Below is a small trained network, with its code and all its weights. Each question gives an input and a class and asks what happens when units are switched off, that is, made to give their printed mean instead of their output.

import numpy as np


def w(rows, s, z=0):
    codes = np.array(rows[::2]) - 128.0
    scale = np.full(codes.shape[1], s)
    scale[-1] = z or s
    return codes * scale


def f(y):
    return np.maximum(y, 0)


def log_softmax(a):
    a = a - a.max(-1, keepdims=True)
    return a - np.log(np.exp(a).sum(-1, keepdims=True))


def net(x, mask):
    res = np.array(x, float).reshape(1, 5) / 4 @ E
    y = f(res @ A[0][:, :-1].T + A[0][:, -1])
    res = res + np.where(mask, y, B[0][:, -1]) @ B[0][:, :-1]
    return log_softmax(res[-1] @ U[:, :-1].T + U[:, -1])


A, B = {}, {}
E = w([
[161,82,155,94,74,149,39,74,137,181,91,24],'x0',
[116,35,112,157,235,123,56,103,197,75,188,189],'x1',
[168,142,236,166,142,182,109,198,62,110,231,117],'x2',
[235,153,110,161,208,187,87,200,68,74,37,112],'x3',
[184,196,214,2,103,184,150,98,122,219,131,204],'x4',
],0.0085)
A[0] = w([
[49,65,38,167,181,60,160,137,185,63,144,165,247],'N0',
[144,105,2,157,159,115,100,147,129,81,28,101,252],'N1',
[186,95,174,84,174,186,38,104,150,155,167,153,193],'N2',
[111,100,209,186,163,139,132,211,91,70,233,130,141],'N3',
[168,127,144,169,118,164,92,187,83,104,107,58,123],'N4',
[17,90,89,131,94,56,135,75,170,128,159,95,234],'N5',
[139,211,122,109,158,145,199,163,120,128,130,224,211],'N6',
],0.0083,0.0021)
B[0] = w([
[116,46,113,182,208,182,41,104,146,74,32,242,251],'N0',
[128,130,104,18,105,135,228,88,183,85,2,89,229],'N1',
[84,77,55,161,164,183,140,94,187,36,71,203,200],'N2',
[174,196,93,68,137,243,89,165,174,141,186,205,212],'N3',
[151,107,164,199,137,104,57,162,43,131,123,83,193],'N4',
[20,76,98,120,119,83,140,26,191,179,142,158,235],'N5',
[85,176,225,136,202,192,111,211,11,95,62,143,186],'N6',
],0.0078,0.015)
U = w([
[202,163,101,177,133,147,96,176,137,113,254,125,72],'0',
[132,154,124,10,56,85,239,76,183,163,108,94,132],'1',
[149,123,115,129,95,51,157,130,97,155,117,46,8],'2',
[151,135,178,197,158,116,109,179,57,102,94,98,255],'3',
[148,143,96,139,144,85,124,144,167,132,197,137,2],'4',
[122,93,105,136,162,154,115,106,168,82,90,174,181],'5',
[83,69,105,187,98,14,111,70,168,194,181,128,113],'6',
[128,198,177,77,107,145,142,160,94,190,171,155,62],'7',
],0.0099,0.0031)

Each question gives the input, the list of numbers given to net, and the class t.
The units are the neurons (one row each of A and B). Each row of codes is followed by its name. A weight is (code - 128) times the scale printed after its matrix; where a second scale follows, it is the last column's (A, B and U).
mask holds one flag per neuron, in row order. A switched-off neuron (its flag False) gives its mean, the last column of its row in B, instead of its output. The means were averaged over made-up inputs and are rounded, as every weight is.
A unit's drop is (log p(t) with every unit on - log p(t) with that unit switched off) / (log p(t) with every unit on - log p(t) with every unit switched off).
The circuit of an input: a set's keep is (log p(t) with only the set's units on - log p(t) with every unit switched off) / (log p(t) with every unit on - log p(t) with every unit switched off). Starting from all 7 units, units are removed one at a time, each time the one whose removal leaves the highest keep (on an exact tie, the one counted first), for as long as the keep stays at least 0.8.
units of the circuit, in order: the units of the circuit, biggest drop first
most important unit: the unit with the biggest drop
k most important neurons: the k neurons with the biggest drops, biggest first
drop when u is switched off: that unit's drop, to one decimal
input [-1,3,1,8,3], class 3: units of the circuit, in order -> [N5, N0]
input [7,0,1,7,4], class 3: 2 most important neurons -> [N4, N5]
input [0,-8,-2,0,-1], class 1: most important unit -> N0
input [4,7,1,-6,5], class 6: units of the circuit, in order -> [N0, N1]
input [-6,-8,6,-3,-6], class 0: units of the circuit, in order -> [N3, N1]
input [6,0,-5,1,-4], class 1: units of the circuit, in order -> [N1, N2]
input [-6,0,2,4,-3], class 3: units of the circuit, in order -> [N5, N6]
input [-2,-1,4,-6,4], class 7: units of the circuit, in order -> [N0, N1]
input [2,2,1,-5,2], class 6: units of the circuit, in order -> [N1, N0]
input [-3,1,-3,8,4], class 3: units of the circuit, in order -> [N6, N5]
input [5,-1,8,3,-3], class 0: units of the circuit, in order -> [N3, N0]
input [-7,-5,-8,-2,5], class 7: units of the circuit, in order -> [N6, N0]
input [0,-6,1,-1,-7], class 6: units of the circuit, in order -> [N6, N2, N3]
input [-2,-8,-8,6,2], class 1: most important neuron -> [N1]
input [-4,-4,-7,3,3], class 1: 3 most important neurons -> [N0, N4, N1]
input [-8,-6,-5,-8,8], class 7: 2 most important neurons -> [N6, N1]
input [-5,-2,7,4,0], class 3: 2 most important neurons -> [N6, N4]
input [6,7,-2,-8,8], class 6: 3 most important neurons -> [N0, N1, N5]
input [-7,-4,2,-2,7], class 7: 2 most important neurons -> [N0, N4]
input [5,6,-8,-8,-2], class 6: most important unit -> N5
input [3,0,-8,5,-4], class 1: 2 most important neurons -> [N1, N2]
input [4,5,-6,-5,8], class 1: 3 most important neurons -> [N0, N4, N6]
input [-3,-1,8,1,-7], class 0: drop when N3 is switched off -> 0.6
input [3,-2,-1,5,-1], class 3: drop when N3 is switched off -> 0.0
input [-6,-8,8,-4,-1], class 7: drop when N3 is switched off -> 0.3
input [2,2,0,-8,5], class 6: drop when N1 is switched off -> 0.8
input [-7,-1,-5,-5,7], class 7: most important unit -> N6
